Below is a small trained network, with its code and all its weights. Each question gives an input and a target symbol and asks what happens when units are switched off, that is, made to give their printed mean instead of their output.

import numpy as np


def w(rows, s, z=0):
    codes = np.array(rows[::2]) - 128.0
    scale = np.full(codes.shape[1], s)
    scale[-1] = z or s
    return codes * scale


def f(y):
    return y / 2 * (1 + np.tanh(0.7978845608 * (y + 0.044715 * y**3)))


def softmax(a):
    e = np.exp(a - a.max(-1, keepdims=True))
    return e / e.sum(-1, keepdims=True)


def log_softmax(a):
    a = a - a.max(-1, keepdims=True)
    return a - np.log(np.exp(a).sum(-1, keepdims=True))


def net(x, mask):
    ids = ['ΔΘΨβηφ'.index(c) for c in x.split()]
    T = len(ids)
    res = E[ids] + P[:T]
    r = res
    for j in range(2):
        rows = slice(4 * j, 4 * j + 4)
        q, k, v = (r @ M[0][rows].T for M in (Q, K, V))
        z = softmax(np.where(np.tri(T) > 0, q @ k.T / 4**0.5, -1e9)) @ v
        o = O[0][rows]
        res = res + np.where(mask[j], z, o[:, -1]) @ o[:, :-1]
    y = f(res @ A[0][:, :-1].T + A[0][:, -1])
    res = res + np.where(mask[2:18], y, B[0][:, -1]) @ B[0][:, :-1]
    return log_softmax(res[-1] @ U[:, :-1].T + U[:, -1])


Q, K, V, O, A, B = {}, {}, {}, {}, {}, {}
E = w([
[122,110,94],'Δ',
[174,106,20],'Θ',
[106,166,254],'Ψ',
[143,197,65],'β',
[207,193,112],'η',
[183,45,149],'φ',
],0.018)
P = w([
[74,96,191],'0',
[96,111,168],'1',
[108,121,148],'2',
[132,124,136],'3',
[142,126,118],'4',
[162,134,106],'5',
[176,138,92],'6',
[190,142,80],'7',
[196,141,60],'8',
[213,146,49],'9',
[227,148,39],'10',
[235,149,19],'11',
[241,150,9],'12',
[255,147,2],'13',
],0.0053)
Q[0] = w([
[92,116,171],'h0',
[156,122,163],'h0',
[215,75,45],'h0',
[110,157,252],'h0',
[91,126,142],'h1',
[185,185,74],'h1',
[140,97,165],'h1',
[168,160,147],'h1',
],0.04)
K[0] = w([
[109,159,145],'h0',
[86,116,116],'h0',
[164,75,2],'h0',
[28,149,203],'h0',
[124,131,162],'h1',
[194,188,63],'h1',
[109,62,137],'h1',
[200,98,111],'h1',
],0.032)
V[0] = w([
[243,66,204],'h0',
[243,17,213],'h0',
[65,3,99],'h0',
[56,31,97],'h0',
[48,186,57],'h1',
[158,188,124],'h1',
[124,115,112],'h1',
[69,179,170],'h1',
],0.008)
O[0] = w([
[144,38,226,108],'h0',
[118,2,244,98],'h0',
[66,45,103,151],'h0',
[63,72,103,136],'h0',
[13,172,77,203],'h1',
[69,163,210,252],'h1',
[119,110,117,135],'h1',
[159,216,75,26],'h1',
],0.0069,0.0038)
A[0] = w([
[176,101,99,114],'n0',
[119,163,192,143],'n1',
[81,64,148,236],'n2',
[233,100,12,41],'n3',
[111,164,110,92],'n4',
[146,19,147,127],'n5',
[204,140,212,3],'n6',
[161,74,105,135],'n7',
[110,108,113,65],'n8',
[97,118,169,120],'n9',
[10,157,220,177],'n10',
[251,138,118,170],'n11',
[98,100,122,89],'n12',
[151,121,144,178],'n13',
[99,119,132,61],'n14',
[195,184,94,218],'n15',
],0.013,0.0065)
B[0] = w([
[142,87,93,151],'n0',
[195,175,169,150],'n1',
[86,6,226,213],'n2',
[93,243,232,218],'n3',
[56,88,180,160],'n4',
[174,247,118,201],'n5',
[53,185,74,183],'n6',
[121,98,196,174],'n7',
[89,147,163,126],'n8',
[143,70,145,134],'n9',
[195,213,70,162],'n10',
[130,32,132,206],'n11',
[78,140,150,135],'n12',
[180,141,126,151],'n13',
[61,121,188,116],'n14',
[163,99,42,254],'n15',
],0.018,0.0089)
U = w([
[20,97,114,209],'Δ',
[17,243,145,6],'Θ',
[120,222,103,104],'Ψ',
[3,248,22,188],'β',
[193,136,83,206],'η',
[165,172,153,65],'φ',
],0.0064,0.0022)

Each question gives the input, a string of symbols that net reads in full, and the target symbol t.
The units are the heads (4 rows each of Q, K, V and O) and the neurons (one row each of A and B). Each row of codes is followed by its name. A weight is (code - 128) times the scale printed after its matrix; where a second scale follows, it is the last column's (O, A, B and U).
mask holds one flag per unit, heads first, then neurons. A switched-off unit (its flag False) gives its mean, the last column of its rows in O or B, instead of its output. The means were averaged over made-up inputs and are rounded, as every weight is.
A unit's drop is (log p(t) with every unit on - log p(t) with that unit switched off) / (log p(t) with every unit on - log p(t) with every unit switched off).
The circuit of an input: a set's keep is (log p(t) with only the set's units on - log p(t) with every unit switched off) / (log p(t) with every unit on - log p(t) with every unit switched off). Starting from the 12 units with the biggest drops (on a tie, the unit counted first), units are removed one at a time, each time the one whose removal leaves the highest keep (on an exact tie, the one counted first), for as long as the keep stays at least 0.8.
circuit, biggest first: the units of the circuit, biggest drop first
unit that matters most: the unit with the biggest drop
k most important neurons: the k neurons with the biggest drops, biggest first
heads that matter: for each layer, one digit per head in row order, 1 if its drop is at least 0.15 and else 0, layers parted by /
drop of u: that unit's drop, to one decimal
input Θ Θ β Δ Θ Ψ, target Ψ: heads that matter => 00
input Δ β Ψ β Δ, target β: heads that matter => 10
input Ψ Δ Ψ η Δ Ψ η Δ η Δ, target η: heads that matter => 10
input β Δ φ Δ Δ η β, target η: circuit, biggest first => (h0, n15)
input η Θ η Δ Δ Δ Δ β η Ψ, target Ψ: circuit, biggest first => (n10)
input Δ φ η, target φ: circuit, biggest first => (h0, n2, n5)
input Δ Δ Ψ Δ Δ β Ψ η β, target η: circuit, biggest first => (n15, h0)
input Ψ Δ φ β, target φ: circuit, biggest first => (h0, n2, n10, n5)
input Δ Δ Δ Θ η Δ Δ Θ, target Θ: heads that matter => 00
input β η η, target η: heads that matter => 00
input Δ Δ η φ Δ Δ Δ Δ Δ β φ η, target φ: circuit, biggest first => (h0, n5, n2)
input Δ Δ Δ β, target β: circuit, biggest first => (n15, h1, h0)
input Δ Δ Δ η Ψ Ψ Δ Δ Δ β Ψ Δ φ Δ, target φ: 3 most important neurons => (n5, n2, n10)
input Δ Ψ η, target η: unit that matters most => n3
input Δ Θ Ψ φ β Δ β φ Δ, target Δ: 4 most important neurons => (n5, n3, n2, n6)
input Δ Δ β φ Δ β, target φ: drop of n7 => -0.1
input β φ Δ Δ Δ Δ Δ Ψ Δ β Δ, target β: drop of h0 => 0.8
input Δ Δ Ψ η β β Δ Δ Δ Δ Δ Δ Δ Θ, target Θ: drop of n3 => 1.7
